Here is a tiny trained network, its code and every weight. The questions are about switching its units off for an input and a class, where a switched-off unit gives its printed mean instead of its output.

import numpy as np


def w(rows, s, z=0):
    codes = np.array(rows[::2]) - 128.0
    scale = np.full(codes.shape[1], s)
    scale[-1] = z or s
    return codes * scale


def norm(h):
    return h / np.sqrt((h * h).mean(-1, keepdims=True) + 1e-5)


def f(y):
    return np.maximum(y, 0)


def log_softmax(a):
    a = a - a.max(-1, keepdims=True)
    return a - np.log(np.exp(a).sum(-1, keepdims=True))


def net(x, mask):
    res = np.array(x, float).reshape(1, 4) / 4 @ E
    u = 0
    for l in range(4):
        y = f(norm(res) @ A[l][:, :-1].T + A[l][:, -1])
        res = res + np.where(mask[u : u + 5], y, B[l][:, -1]) @ B[l][:, :-1]
        u += 5
    return log_softmax(norm(res)[-1] @ U[:, :-1].T + U[:, -1])


A, B = {}, {}
E = w([
[94,220,192,90,110,183,55],'x0',
[190,47,245,142,101,99,50],'x1',
[109,111,82,103,13,97,189],'x2',
[119,58,117,50,100,119,167],'x3',
],0.011)
A[0] = w([
[165,38,28,193,170,13,142,30],'0.n0',
[132,2,153,93,140,113,150,5],'0.n1',
[151,212,131,124,50,214,91,43],'0.n2',
[117,175,166,137,200,220,10,152],'0.n3',
[82,149,201,38,62,117,91,151],'0.n4',
],0.0098,0.0032)
B[0] = w([
[130,89,114,181,51,248,162,214],'0.n0',
[197,124,147,56,123,62,141,176],'0.n1',
[58,182,129,147,132,138,108,183],'0.n2',
[117,199,196,48,170,170,92,254],'0.n3',
[145,91,114,199,80,104,125,201],'0.n4',
],0.015,0.0099)
A[1] = w([
[87,182,94,60,158,183,210,134],'1.n0',
[129,23,229,133,129,98,85,3],'1.n1',
[71,89,108,189,47,102,117,48],'1.n2',
[237,112,229,172,197,171,140,62],'1.n3',
[19,127,107,45,1,61,118,245],'1.n4',
],0.0089,0.005)
B[1] = w([
[31,144,96,116,189,151,42,219],'1.n0',
[207,103,166,156,10,101,159,169],'1.n1',
[68,106,9,174,139,102,200,179],'1.n2',
[128,100,255,46,114,181,55,199],'1.n3',
[205,89,190,152,54,237,120,255],'1.n4',
],0.009,0.0076)
A[2] = w([
[137,104,61,144,79,93,183,110],'2.n0',
[170,133,144,127,68,110,116,187],'2.n1',
[167,64,196,84,101,118,117,162],'2.n2',
[191,59,87,54,132,183,207,57],'2.n3',
[203,88,139,9,113,104,163,2],'2.n4',
],0.014,0.0038)
B[2] = w([
[71,140,107,108,117,188,184,214],'2.n0',
[169,69,106,141,140,105,164,219],'2.n1',
[150,130,86,159,173,76,90,255],'2.n2',
[110,144,190,172,127,123,59,236],'2.n3',
[111,114,150,170,190,8,77,187],'2.n4',
],0.015,0.0086)
A[3] = w([
[40,205,45,126,248,93,161,37],'3.n0',
[182,140,199,40,137,136,134,2],'3.n1',
[142,181,202,124,115,194,60,113],'3.n2',
[103,134,77,49,223,90,127,43],'3.n3',
[162,71,130,129,130,20,93,56],'3.n4',
],0.012,0.0078)
B[3] = w([
[166,78,75,52,171,70,66,166],'3.n0',
[110,125,122,189,45,151,212,149],'3.n1',
[87,176,117,158,139,149,220,251],'3.n2',
[129,10,82,91,58,96,65,143],'3.n3',
[169,29,175,80,131,61,127,185],'3.n4',
],0.011)
U = w([
[74,233,170,89,173,205,124,240],'0',
[206,41,211,180,130,41,160,146],'1',
[123,112,55,55,208,84,85,3],'2',
[127,69,55,213,25,191,251,164],'3',
],0.017,0.0064)

Each question gives the input, the list of numbers given to net, and the class t.
The units are the neurons (one row each of A and B). Each row of codes is followed by its name. A weight is (code - 128) times the scale printed after its matrix; where a second scale follows, it is the last column's (A, B and U).
mask holds one flag per neuron, layer by layer. A switched-off neuron (its flag False) gives its mean, the last column of its row in B, instead of its output. The means were averaged over made-up inputs and are rounded, as every weight is.
A unit's drop is (log p(t) with every unit on - log p(t) with that unit switched off) / (log p(t) with every unit on - log p(t) with every unit switched off).
The circuit of an input: a set's keep is (log p(t) with only the set's units on - log p(t) with every unit switched off) / (log p(t) with every unit on - log p(t) with every unit switched off). Starting from the 12 units with the biggest drops (on a tie, the unit counted first), units are removed one at a time, each time the one whose removal leaves the highest keep (on an exact tie, the one counted first), for as long as the keep stays at least 0.8.
circuit, biggest first: the units of the circuit, biggest drop first
top k neurons: the k neurons with the biggest drops, biggest first
k most important neurons of layer l: the k neurons of layer l with the biggest drops, biggest first
drop when u is switched off: that unit's drop, to one decimal
input [7,5,3,1], class 1: circuit, biggest first => 0.n4
input [-4,3,5,-1], class 3: top 3 neurons => 0.n0; 0.n3; 2.n0
input [7,8,7,3], class 3: top 3 neurons => 0.n4; 0.n3; 1.n2
input [1,-8,1,3], class 2: top 3 neurons => 1.n0; 0.n0; 3.n0
input [-5,-4,-8,5], class 3: top 4 neurons => 0.n0; 0.n3; 2.n4; 3.n2
input [-2,-5,-1,-2], class 2: 2 most important neurons of layer 1 => 1.n4; 1.n0
input [5,-1,3,8], class 3: top 2 neurons => 0.n3; 0.n4
input [-4,-2,0,6], class 1: top 2 neurons => 0.n1; 2.n4
input [6,2,-1,7], class 1: 2 most important neurons of layer 0 => 0.n4; 0.n0
input [7,8,8,-6], class 3: 3 most important neurons of layer 0 => 0.n2; 0.n1; 0.n4
input [8,-1,3,5], class 3: drop when 0.n4 is switched off => 0.6
input [-7,3,-1,-5], class 3: drop when 0.n0 is switched off => 2.0
input [-3,7,8,-7], class 3: drop when 0.n3 is switched off => 2.1
input [-5,1,1,-2], class 3: circuit, biggest first => 0.n0
